Here is a tiny trained network, its code and every weight. The questions are about switching its units off for an input and a class, where a switched-off unit gives its printed mean instead of its output.

import numpy as np


def w(rows, s, z=0):
    codes = np.array(rows[::2]) - 128.0
    scale = np.full(codes.shape[1], s)
    scale[-1] = z or s
    return codes * scale


def norm(h):
    return h / np.sqrt((h * h).mean(-1, keepdims=True) + 1e-5)


def f(y):
    return y / 2 * (1 + np.tanh(0.7978845608 * (y + 0.044715 * y**3)))


def log_softmax(a):
    a = a - a.max(-1, keepdims=True)
    return a - np.log(np.exp(a).sum(-1, keepdims=True))


def net(x, mask):
    res = np.array(x, float).reshape(1, 2) / 4 @ E
    u = 0
    for l in range(3):
        y = f(norm(res) @ A[l][:, :-1].T + A[l][:, -1])
        res = res + np.where(mask[u : u + 9], y, B[l][:, -1]) @ B[l][:, :-1]
        u += 9
    return log_softmax(norm(res)[-1] @ U[:, :-1].T + U[:, -1])


A, B = {}, {}
E = w([
[119,216,243,253],'x0',
[125,229,10,229],'x1',
],0.0038)
A[0] = w([
[160,157,193,222,121],'L0N0',
[130,168,201,169,129],'L0N1',
[105,181,5,110,191],'L0N2',
[128,231,154,215,251],'L0N3',
[183,127,67,160,173],'L0N4',
[118,149,7,132,167],'L0N5',
[78,145,130,112,127],'L0N6',
[83,200,202,132,83],'L0N7',
[242,72,106,179,145],'L0N8',
],0.012,0.0028)
B[0] = w([
[134,169,38,152,203],'L0N0',
[165,112,93,206,182],'L0N1',
[167,126,86,235,248],'L0N2',
[3,161,122,178,255],'L0N3',
[103,110,125,170,180],'L0N4',
[194,148,85,220,238],'L0N5',
[132,129,129,129,128],'L0N6',
[163,106,94,195,170],'L0N7',
[139,162,111,134,136],'L0N8',
],0.03,0.0092)
A[1] = w([
[219,99,182,175,64],'L1N0',
[189,83,21,121,141],'L1N1',
[193,71,6,126,151],'L1N2',
[172,105,113,179,94],'L1N3',
[164,194,161,127,1],'L1N4',
[114,164,159,139,37],'L1N5',
[172,150,205,236,120],'L1N6',
[220,191,159,154,88],'L1N7',
[104,212,102,57,52],'L1N8',
],0.014,0.0022)
B[1] = w([
[163,83,255,176,180],'L1N0',
[50,78,221,121,223],'L1N1',
[59,133,238,114,249],'L1N2',
[90,147,102,74,224],'L1N3',
[55,72,90,142,114],'L1N4',
[103,180,108,146,119],'L1N5',
[80,201,32,58,255],'L1N6',
[85,86,104,105,166],'L1N7',
[58,73,83,71,128],'L1N8',
],0.019,0.0095)
A[2] = w([
[154,95,57,255,147],'L2N0',
[141,101,75,217,68],'L2N1',
[112,120,124,104,89],'L2N2',
[148,116,62,44,4],'L2N3',
[92,224,93,117,151],'L2N4',
[86,141,149,70,134],'L2N5',
[140,115,81,28,116],'L2N6',
[102,220,108,95,86],'L2N7',
[207,37,139,135,170],'L2N8',
],0.016,0.0031)
B[2] = w([
[75,226,16,161,249],'L2N0',
[70,160,4,133,206],'L2N1',
[116,120,122,91,127],'L2N2',
[125,139,94,55,137],'L2N3',
[215,83,179,219,167],'L2N4',
[112,68,116,90,145],'L2N5',
[195,76,51,117,142],'L2N6',
[188,107,200,168,136],'L2N7',
[220,120,115,212,131],'L2N8',
],0.021,0.02)
U = w([
[243,96,187,154,108],'0',
[81,196,68,202,180],'1',
[159,176,158,71,18],'2',
[192,51,95,7,139],'3',
[43,86,233,85,150],'4',
[181,209,177,63,2],'5',
],0.016,0.0091)

Each question gives the input, the list of numbers given to net, and the class t.
The units are the neurons (one row each of A and B). Each row of codes is followed by its name. A weight is (code - 128) times the scale printed after its matrix; where a second scale follows, it is the last column's (A, B and U).
mask holds one flag per neuron, layer by layer. A switched-off neuron (its flag False) gives its mean, the last column of its row in B, instead of its output. The means were averaged over made-up inputs and are rounded, as every weight is.
A unit's drop is (log p(t) with every unit on - log p(t) with that unit switched off) / (log p(t) with every unit on - log p(t) with every unit switched off).
k most important neurons: the k neurons with the biggest drops, biggest first
top k neurons in layer l: the k neurons of layer l with the biggest drops, biggest first
drop of u: that unit's drop, to one decimal
input [-5,-7], class 3: 2 most important neurons	(L0N2; L0N5)
input [1,-6], class 4: 2 most important neurons	(L0N3; L1N0)
input [-7,-1], class 4: 2 most important neurons	(L0N3; L2N0)
input [3,-5], class 4: 2 most important neurons	(L0N3; L0N2)
input [2,-4], class 4: 3 most important neurons	(L0N3; L0N2; L2N0)
input [-1,-8], class 0: top 2 neurons in layer 1	(L1N3; L1N2)
input [-1,-6], class 3: top 2 neurons in layer 1	(L1N0; L1N2)
input [-1,-7], class 3: most important neuron	(L0N3)
input [4,-7], class 4: 4 most important neurons	(L0N3; L0N2; L0N5; L2N0)
input [-5,-2], class 4: drop of L0N3	1.1
input [2,-8], class 4: drop of L0N3	0.9
input [-8,-5], class 4: drop of L1N8	0.0
input [0,-4], class 0: drop of L0N1	0.4
input [0,-5], class 0: top neuron in layer 1	(L1N6)
